Here is a tiny trained network, its code and every weight. The questions are about switching its units off for an input and a class, where a switched-off unit gives its printed mean instead of its output.

import numpy as np


def w(rows, s, z=0):
    codes = np.array(rows[::2]) - 128.0
    scale = np.full(codes.shape[1], s)
    scale[-1] = z or s
    return codes * scale


def f(y):
    return np.maximum(y, 0)


def log_softmax(a):
    a = a - a.max(-1, keepdims=True)
    return a - np.log(np.exp(a).sum(-1, keepdims=True))


def net(x, mask):
    res = np.array(x, float).reshape(1, 6) / 4 @ E
    y = f(res @ A[0][:, :-1].T + A[0][:, -1])
    res = res + np.where(mask, y, B[0][:, -1]) @ B[0][:, :-1]
    return log_softmax(res[-1] @ U[:, :-1].T + U[:, -1])


A, B = {}, {}
E = w([
[142,170,226,185,63,128],'x0',
[106,204,131,132,191,89],'x1',
[124,167,105,161,147,229],'x2',
[123,125,126,132,132,127],'x3',
[123,125,132,132,135,130],'x4',
[253,112,137,155,167,117],'x5',
],0.013)
A[0] = w([
[58,83,146,99,76,154,86],'neuron 0',
[128,92,36,3,245,153,88],'neuron 1',
[77,135,132,98,84,142,5],'neuron 2',
[144,204,117,147,131,197,92],'neuron 3',
[138,112,125,49,92,56,71],'neuron 4',
[246,94,136,129,174,120,98],'neuron 5',
[50,185,137,97,146,108,96],'neuron 6',
[88,155,110,43,113,133,125],'neuron 7',
[98,218,126,132,221,111,182],'neuron 8',
[127,75,172,144,97,64,77],'neuron 9',
[129,44,115,129,81,157,160],'neuron 10',
[123,84,140,129,114,202,135],'neuron 11',
[139,147,79,149,117,206,132],'neuron 12',
[109,149,206,186,152,150,178],'neuron 13',
],0.013,0.003)
B[0] = w([
[182,149,101,144,134,254,191],'neuron 0',
[132,174,149,170,57,31,249],'neuron 1',
[105,194,57,196,122,150,166],'neuron 2',
[12,51,123,132,124,76,167],'neuron 3',
[2,108,118,124,197,136,185],'neuron 4',
[149,153,99,199,168,207,197],'neuron 5',
[158,169,125,154,164,151,189],'neuron 6',
[167,169,99,156,139,149,182],'neuron 7',
[174,117,184,56,158,172,196],'neuron 8',
[69,61,96,100,117,109,180],'neuron 9',
[214,182,188,49,121,127,186],'neuron 10',
[91,134,103,49,151,86,169],'neuron 11',
[40,101,101,81,139,119,173],'neuron 12',
[84,137,230,158,103,140,175],'neuron 13',
],0.009,0.019)
U = w([
[170,168,37,216,217,201,75],'0',
[124,164,175,173,1,38,82],'1',
[30,50,63,67,249,78,63],'2',
[184,161,146,13,195,131,253],'3',
],0.0094,0.0058)

Each question gives the input, the list of numbers given to net, and the class t.
The units are the neurons (one row each of A and B). Each row of codes is followed by its name. A weight is (code - 128) times the scale printed after its matrix; where a second scale follows, it is the last column's (A, B and U).
mask holds one flag per neuron, in row order. A switched-off neuron (its flag False) gives its mean, the last column of its row in B, instead of its output. The means were averaged over made-up inputs and are rounded, as every weight is.
A unit's drop is (log p(t) with every unit on - log p(t) with that unit switched off) / (log p(t) with every unit on - log p(t) with every unit switched off).
The circuit of an input: a set's keep is (log p(t) with only the set's units on - log p(t) with every unit switched off) / (log p(t) with every unit on - log p(t) with every unit switched off). Starting from the 12 units with the biggest drops (on a tie, the unit counted first), units are removed one at a time, each time the one whose removal leaves the highest keep (on an exact tie, the one counted first), for as long as the keep stays at least 0.8.
circuit, biggest first: the units of the circuit, biggest drop first
most important unit: the unit with the biggest drop
k most important neurons: the k neurons with the biggest drops, biggest first
drop when u is switched off: that unit's drop, to one decimal
input [-8,2,-1,-2,8,-3], class 1: circuit, biggest first	(neuron 1)
input [6,8,-2,5,6,-3], class 3: 3 most important neurons	(neuron 1; neuron 8; neuron 6)
input [6,5,2,4,-8,-7], class 0: 2 most important neurons	(neuron 1; neuron 6)
input [6,-7,-7,8,7,5], class 2: circuit, biggest first	(neuron 9; neuron 1)
input [5,-1,-5,1,-2,-6], class 0: circuit, biggest first	(neuron 1; neuron 0)
input [-2,8,-8,-3,-5,3], class 2: 2 most important neurons	(neuron 4; neuron 10)
input [-5,8,1,1,-2,5], class 3: 3 most important neurons	(neuron 8; neuron 2; neuron 0)
input [1,-6,-8,-1,4,-1], class 2: 2 most important neurons	(neuron 4; neuron 9)
input [0,7,3,6,3,3], class 3: 2 most important neurons	(neuron 8; neuron 4)
input [-4,-2,0,0,-7,0], class 1: 2 most important neurons	(neuron 1; neuron 8)
input [4,8,-3,1,-7,-5], class 3: 3 most important neurons	(neuron 8; neuron 1; neuron 5)
input [1,8,-3,8,4,-7], class 3: 4 most important neurons	(neuron 8; neuron 5; neuron 13; neuron 4)
input [-7,-3,5,7,-4,-6], class 1: 2 most important neurons	(neuron 1; neuron 5)
input [-7,1,-6,4,6,-4], class 1: circuit, biggest first	(neuron 1)
input [7,1,6,3,8,-7], class 0: 4 most important neurons	(neuron 1; neuron 0; neuron 6; neuron 2)
input [8,-6,5,4,0,-8], class 0: 3 most important neurons	(neuron 0; neuron 1; neuron 2)
input [-1,6,-6,-6,4,7], class 0: 2 most important neurons	(neuron 5; neuron 10)
input [-5,1,8,0,-7,-1], class 2: 2 most important neurons	(neuron 12; neuron 3)
input [-7,-2,2,3,5,1], class 1: drop when neuron 7 is switched off	0.0
input [-8,6,7,7,6,3], class 1: most important unit	neuron 1
input [0,-1,3,-1,-2,-1], class 2: drop when neuron 8 is switched off	0.1
input [0,-8,0,0,-1,0], class 3: drop when neuron 10 is switched off	0.2
input [0,-4,-8,4,-8,5], class 2: drop when neuron 9 is switched off	0.2
